Each row has a class, written after it.
[ 167  140    9 -240  -63   96  263  162   73  628  166 -466 -172 -240
   62 -482  138   10 -382  410  149  100 -352  517 -184 -209  641  -47
  220  206  -14  352 -424] | q_271
[ 287   45 -160  124  141   30 -154   40 -295 -527  467  159  338  145
   66  748   -2  184  321 -396  -10  185  158   71   63   35 -226  -96
   26  240 -142  -64  446] | q_776
[-265  -74  -27  395  186 -241  358   28  365  373 -280  535  -77 -177
 -334  -13  132  -83   48   72   77 -223  -51  176 -271 -184 -197 -394
  413  118  -94  235 -335] | q_776
[  71  232   93  132  254   -9 -370 -475  334   81 -257  164  -56 -116
 -173 -118  107 -316   46   33  310 -269 -127   20 -275   72 -492 -227
  -59   97 -109   41 -262] | q_686
[-106  -19  -88 -149  327 -156 -472 -120   24 -289   10  -51   52  214
  -38  623 -288  391   66   38  337   61  270  -80 -283 -276  -85  -36
  179 -258  -14   28   61] | q_705
[ 187  215 -200 -196   73   16   93  -22 -228 -177   85 -349   33  131
  488  -40   81  250 -185 -373   88   48  -38  227  279  271  383  257
 -388  120 -260  112   58] | q_776
[ 112  392  191  583   61   17  338 -193  132 -229 -123 -610   57   61
 -115 -412   82  -77   12  -74  372  -98 -212 -842  -40 -133 -117 -103
  139 -367   44  268 -225] | q_271
[-102  -35 -222  465  187 -195 -208 -287  179 -576  136 -294  -32   28
  134  704  -54  345  101 -678  311  -98  325 -500  214   52 -451 -533
  422   79  -83  -32   88] | q_795
[ 470  -10  371 -137   -5  121  221 -109  -78  246 -168   36 -138 -149
 -137 -331  132 -120 -208   54 -440  -10 -500  374 -114   21  178 -190
   87  234   36 -163 -141] | q_915
[ 132   48 -376  249  400 -119  -79 -253   -8 -341  -26 -342 -282 -300
  340   76 -253  435 -328  -39  351 -113 -437 -445 -189 -162   39  175
   46 -329 -288   34 -315] | q_705
[ -14   60 -140 -199 -191  -75   34   34  175  -94  239 -432  -25   52
   94  292 -312  257   75  215  334   74  170 -114  266  -26  484  190
  123  295  -58  427 -242] | q_960
[ 126  402    2   79  -57 -315 -334  -47  198 -706 -322  -89 -294   84
  577 -187  262  512 -116 -424   47 -120 -181  -66 -345 -111 -387 -197
 -173  242 -480 -111  202] | q_16
[ 217    8 -349  159  261 -257 -342 -234   78 -463  362  358  -77 -282
  443  357    6  -30   17 -444  -77 -199 -440  295  -69   62 -116 -280
  160  203 -273 -197 -312] | q_325
[  96  398 -114  357  103 -100  103  206  163 -146 -148 -398  -40 -244
   -6 -171   43 -188 -395  219   31  -15    8 -563  236 -325  -67 -285
  -21   92  -43  146 -119] | q_776
[ 569   15  351 -199  -29  567  348   55 -111  594 -469  -19   44   65
 -178 -881  -24 -433 -375  271 -203  360 -225  552   19 -129  312  265
  -47 -346 -269   23  -64] | q_915
[ -64  -66 -430  474   -9    3  181  -12  -94 -207  521   99 -104 -127
  -67  149   13 -206  -20    4 -113  -47 -106 -492  192  -53   45  -58
  -28  276   52  161  -45] | q_928
[ 271  320  588 -532  -44  255  604  130  108  -75  -13  -47 -104  357
 -131 -754 -185  -35  -46  458  220   49 -306  100 -105 -305  560  -49
   69  122   76 -168 -133] | q_960
[ 159 -345  206  145  114  173  -85 -643   -8 -477   97  -60  -84  -60
 -143  121   76  348  128 -454 -153  107   49  108 -391 -307 -537 -207
  409    3  104 -278  -15] | q_16
[-130   15 -189 -118   17  158 -201  -86  176  295  171  -61  110 -279
  -76  615  194 -362 -273  143 -188   44  169 -117 -237  -78 -232 -236
  175  -36  350 -188 -117] | q_686
[ 569   76 -264  150  182  398  428 -309  226 -375  379 -241 -112 -109
  107   30  -81 -441 -337  214  568 -144 -392 -454 -333 -182 -145  -89
  -60  220   16  -45 -254] | q_795
[-265   36 -147 -456 -443  -81 -168  -18  171   58  171  165 -346 -118
 -101  -92 -227   38  -51  579 -361  -55    0  399   44 -141  489 -185
  -50  415 -245  404 -173] | q_705
[-255   39  107 -310   96  -33  -93 -279  290   46  116  -38  -72    3
 -312  741 -215   -4  195   40   75 -245  -74  -10 -410   69 -235 -578
  243 -151   48  196  -31] | q_873
[  90  225  107 -225   85 -127 -105 -471  109 -359  -71    6  207   48
   -3  339 -261 -248  275 -117   16 -319   97  160  -75  323 -261 -311
 -362 -169 -248  135  105] | q_776
[ 147  204   73  -74 -241   72   78   49  149   45  320  145  -42 -187
   21  -17    2 -161   62  404  -94  -15 -223  190 -181 -189   57 -192
   91  402 -166   82  -29] | q_928
[ 677  534  483  -22   64 -175 -115  409 -125  281   92  -77  419 -215
  152 -580   -5 -675  -41 -151  219  372 -321  410   63   -1  417  172
 -530  215 -241  -53 -114] | q_960
[-109   96  -69  -75   82 -337 -235  144  199 -275 -270   82 -177  -98
  174  -59  223   -2 -270  206 -281 -205  164  -69  -75 -241  -12 -260
  154  -13  252 -308 -291] | q_795
[  15  206 -273  149  -71 -115  -54  -36  -61   97 -123 -151   56  270
    0  220 -298 -281  297  -33  387  -28   65  350  -37  527  547 -345
 -113 -625 -244    8   85] | q_928
[ 359   82  445 -148   67  298   -4  -84  249  285 -248  101  204 -241
 -222  -34 -195 -121  187   -9  158  274  179   75  157 -188 -482  206
   82   45 -289   24 -206] | q_776
[ 101   -7  -50 -221 -309  211  208  185    8  -30  190  -99  256 -126
 -209  -11 -308 -326 -240  309    0  356  295  -69 -160 -233  125  336
 -563  211  -51   72   64] | q_686
[-210   22  301 -603  277   82   74 -199  238  260  110 -136  350    6
 -105   77   -1 -229  236 -326  -17 -309   97   92  146  243 -418 -281
   96  -45  178  -41  -51] | q_325
[  52   32 -333  -98 -233   93  205  257  215 -310  349  -33   -2  -10
  -99   90 -320 -269 -219  298  322   62  -59  -31    5 -139  228  -74
 -402  487   14  -55   60] | q_960
[  45  189 -392 -115  210 -150 -114 -115   -2 -441   81   85  -15  479
   32   24 -148 -328   92  349  421 -430  -20 -170 -301  138  148  -25
 -406 -193  -59  279  122] | q_776
[ 206  114  269  118  -53  195   91 -218  221  255 -261 -653   -6 -102
  -48 -235  -33  -41 -360 -446   -6   -5 -478  -98  -37   38    6   91
  117   26 -227   77 -225] | q_928
[ 102   74  219 -271 -400   -9  221  -28  242   92  221  -73   64  -50
   68  231 -164 -301 -191  171   20   23  -80  187  -24   -4  277   95
 -383  628   40  180  -58] | q_960
[ -71  263 -286  459  563  -92 -309 -616   69  159 -448 -364    0 -277
  170  725   47  239 -401 -365  289 -114  -93 -466   -4  176 -284 -137
   69 -413 -269   85 -307] | q_325
[ 172  267  -53  567  284   73  330  -70  294 -592  -76 -321  244  -24
   53  248   27  146  118 -242  620  -11  -60 -527   55 -227 -611  162
  -87    4   94  200 -158] | q_776
[  -3   -4 -216  391 -103  -83 -230  161   40 -214 -237  424   61  -92
  229   88    1 -185 -144  360  -12   26  281  -12  145 -118 -201  102
 -191 -117    3 -380  123] | q_19
[ 258  268  282 -106  -47   19  -17  144    3  373 -374  117   12  268
   27 -411  151 -306  -49   99  104   25   58  -22   88  160  -19   79
 -394  114 -200  184  228] | q_915
[-108   60  231 -109   74 -263   55  -91  205   86   19 -110   -4   65
  248  202  -85   64   24  -15  517  -70  109   63 -431  -91  -49 -139
  -47 -116   45  -21   25] | q_16
[  96 -156  379  493  199  263   -4  -58  282  313  -53   26   43 -434
 -458 -286  -11   64   77  443  381   74 -515 -329 -541 -658 -657  424
  576 -117  239   73 -363] | q_686
[ 244  283   69 -195 -270  -20  131 -122  210   34  -91 -304 -214 -176
  421  -55  -73   22 -165  135  110   18 -111 -343  -96  -10  265   81
  -38   23 -221   10 -395] | q_325
[ 198 -322   35  155 -407   92  349  178  185 -173   32  141 -293 -228
 -154 -381 -292  -70   96  362  -88  176 -150  403 -291 -357   69 -418
  329 -197   61 -193  -49] | q_915
[ 335   37  304  -28 -370  354  538   12   51  153 -147 -454   44  -41
 -175 -109  -94  116 -270   55 -210  355  -70 -155   24 -228  197  293
   58  342 -262  267  -48] | q_16
[ 467  137  124 -128  221  592  706  -30 -115  216 -350 -462 -156 -292
 -126 -698  193 -160 -460  348 -458   27 -322 -333   22 -194 -229  200
  -79 -186  -61  262 -115] | q_873
[ 242  291  569  151  339   85   -1  125  245  117 -447  157   46 -184
  -91 -328  -68   -7 -238  352  108   73 -322 -217 -141 -623 -604  202
   86   -9 -275   58  -17] | q_16
[ 322  246   53  176  300  155 -437 -465  105 -210   74 -117  -81 -229
  163  -19  200  -43 -193  -36  302  171  -21  -12   61 -268 -180  -27
    7  168  167 -216 -464] | q_19
[ -48 -169 -448 -512  150  183 -198 -661  237 -407  361 -256 -208  289
  418  632 -125  448 -109 -322  601  -24  618 -320 -280  -40 -133   51
   85  140 -136 -110 -168] | q_928
[ 141  391  211  122  -90  -74  139  385   26  286 -346 -447 -110 -120
 -101 -500  411 -305 -268  388 -323  -38 -324 -490 -190 -180  214 -149
  177 -417  488 -159 -300] | q_271
[  61   66 -286 -225  -17 -199 -120 -160  -14 -160  521 -382 -219  -27
   57  334 -125  -26 -246  414  146 -252    6 -128  123   -9  381 -278
 -303  899  182  357  -50] | q_325
[  56 -197  -18 -199  -56   55   69  -53  171 -552  -14 -109  126 -188
 -147  306 -100  510   72 -316 -244   44 -184  377 -273 -160 -364   64
   23  313   40 -117  -15] | q_960
[ 285   18 -306  388  291  159  687  147    5 -267   48   -1 -284  -92
  145 -257  -64 -311 -447  244   41 -162 -261 -530   77 -188   78 -473
  247 -185  138 -358  -34] | q_19
[-316 -238 -243 -409 -362  134   49  -28   94   22  388  229 -167   86
 -190  185 -237 -132  195  535  -93 -100  182  252 -254  -24  204 -409
  228  -87  113  -22  245] | q_960
[  70  174 -135  232  380 -116 -835  -70   -6 -234  246   -7  369 -205
    4  -14  178  133  -84 -237  575  311  289  250  153 -302 -214  283
 -295  503 -152 -141 -282] | q_873
[ 266  -65 -268   69   48   20  410    5  167 -513 -273 -264 -342 -157
  303   37   47  411 -188 -395 -515 -420 -592 -542   55  153 -522  118
  129  272 -327  321  113] | q_960
[-250 -124   20 -281 -139  -18  134    5  404 -125  174 -221 -487  -29
  -81  321 -292  300  117  189   36 -128  -13 -116  272 -130  135 -548
  624  163  275 -108 -276] | q_16
[ 101  260  421 -261   83  126 -321 -228  376  312 -229 -263  159 -308
  100 -370  190  299   59 -295  175  -61 -136  -36  -43  -27 -426   88
  507   86 -562  -76 -386] | q_873
[  93   50  -15  -46 -349 -204 -504   53  305  -24  -54 -694  -40   21
   21  392  -37   -4  132   79  427   76  352  208   93  127  199  -52
  -85  298  318  131 -277] | q_873
[ 219 -150  193  292  139  326 -135   58 -243 -287  185   70  234   10
 -243  -48  275  185  210 -772 -106  312 -464 -203 -521 -238 -617  223
  213 -335  164 -499  266] | q_776
[ 290  477  241 -196 -181 -247 -119 -134  238  -87 -166 -377  -92 -243
  444 -438   30  191 -179 -200   -7  -54 -171  402   39   17   76   39
 -437  693 -654  415 -181] | q_928
[ 150  350 -190   69  287 -316   -9 -333   -7 -442 -118 -124 -119  379
  481  184 -118 -285   44 -321  308 -163  424 -179 -145  223   54 -436
 -365 -488 -255  222  135] | q_928
[ 693  217 -219  296  214  -55   40  183 -104 -588  160 -180   61 -148
  458 -143  -10 -170 -315 -162   91   80 -219 -151  -19 -215 -222  114
 -358  160 -307   41   94] | q_271
[   2   92  671  -42 -394  131  319  -46  338   83 -160   46 -100   85
 -175 -463  -92  -14  230  308   14 -104 -454  -22 -449 -312  -37 -186
  497 -184   53 -116 -134] | q_325
[-111   98  -29  -63   34 -222  243  118  101  108 -166  494   59  154
  161  484 -145 -145  -89  -93 -254 -191   23 -135 -104  168  138 -146
   92 -161 -368 -146   53] | q_928
[ -32  -45 -121 -206 -205 -254 -232   48  273 -180   19  -71 -228   -6
 -123  -42 -208  -79 -105   40  -63 -166 -107  189  138   -2  279 -180
 -193  625   39   84 -326] | q_325
[ 271  140  166  659   66   86   54   90  129  126 -170 -209   41 -369
    5  404   97 -120 -109   93 -158    0 -271 -353   30 -202 -576 -274
  440  -62   67 -116  162] | q_928
[ 112   25  161  592  215   97  251    5  185  133 -141 -140   81 -401
  -34  224  -20  -59 -333  264  117   33 -222 -561  -15 -409 -246   47
  517 -283   86 -194 -352] | q_873
[-298 -164 -198 -272  101 -228 -615   61  -53 -205  148 -269 -257  -85
 -146  517 -170  585  -11   15 -207 -154 -241 -375 -415 -203 -103  -43
  340 -251  150   11   76] | q_776
[ 345   81   46  159 -276   97  236  401   78 -179 -297 -233 -246  109
  -55 -149   12   58 -167  124 -299  -57 -464 -442 -346 -208 -239  -18
   73  153 -171  236  409] | q_705
[   0 -162 -119 -419 -176  -59   24 -278   71 -366  282   66 -107   32
   -7  445 -378  103  176  111 -188   68  545  455  291   14  318 -397
  100  331  -46   88  -61] | q_960
[ -63  166  -90  139  168 -246 -435 -264  234 -222 -230    3  -24  -11
  213  465  -41  348   63 -220  228 -283 -178  104 -303  159 -279 -204
  284  -85 -337  -39  -12] | q_686
[ -89 -481 -394 -352   20   92 -460 -141  107  221   70  215  -49  -64
  -81  541 -143  -54 -130  -25 -261  -21  404  231  184   32 -217   79
  122  308  -67   46  -60] | q_325
[ 500  292 -297  433 -183 -217   26   77   39 -566  220 -121  -70   31
  266  277  -22 -197  191 -163  567   -4 -216   91 -126  275  -44 -107
 -780  459  -51  164  103] | q_271
[ 352  119  276 -621 -149  137  510 -119  193  173   75 -691  -70 -217
  350  232  -98  380 -305  -55 -172 -144 -438   33 -218   84  226  -58
  350  384 -247  162  -61] | q_960
[ 243  276  -87 -314  371   11 -356 -688  -10 -189   34 -662 -142  187
  275  200 -211  455 -219   88  692 -261  -42 -447 -189  109  146   98
    5 -108 -359  165 -189] | q_271
[-221  319 -326   38  253 -400 -591 -300   38 -326   53 -323 -104  101
  203  429 -164  345  287   36  597 -274  104 -242 -305  137   32 -334
   91 -524 -203  266   11] | q_776
[ 174  135 -407  203 -401 -123 -516 -157   28 -599  -71 -578 -193  236
  172  150 -329  -46  304 -181  375   80  256 -170  154  350  113   38
 -482 -408 -175  320   53] | q_271
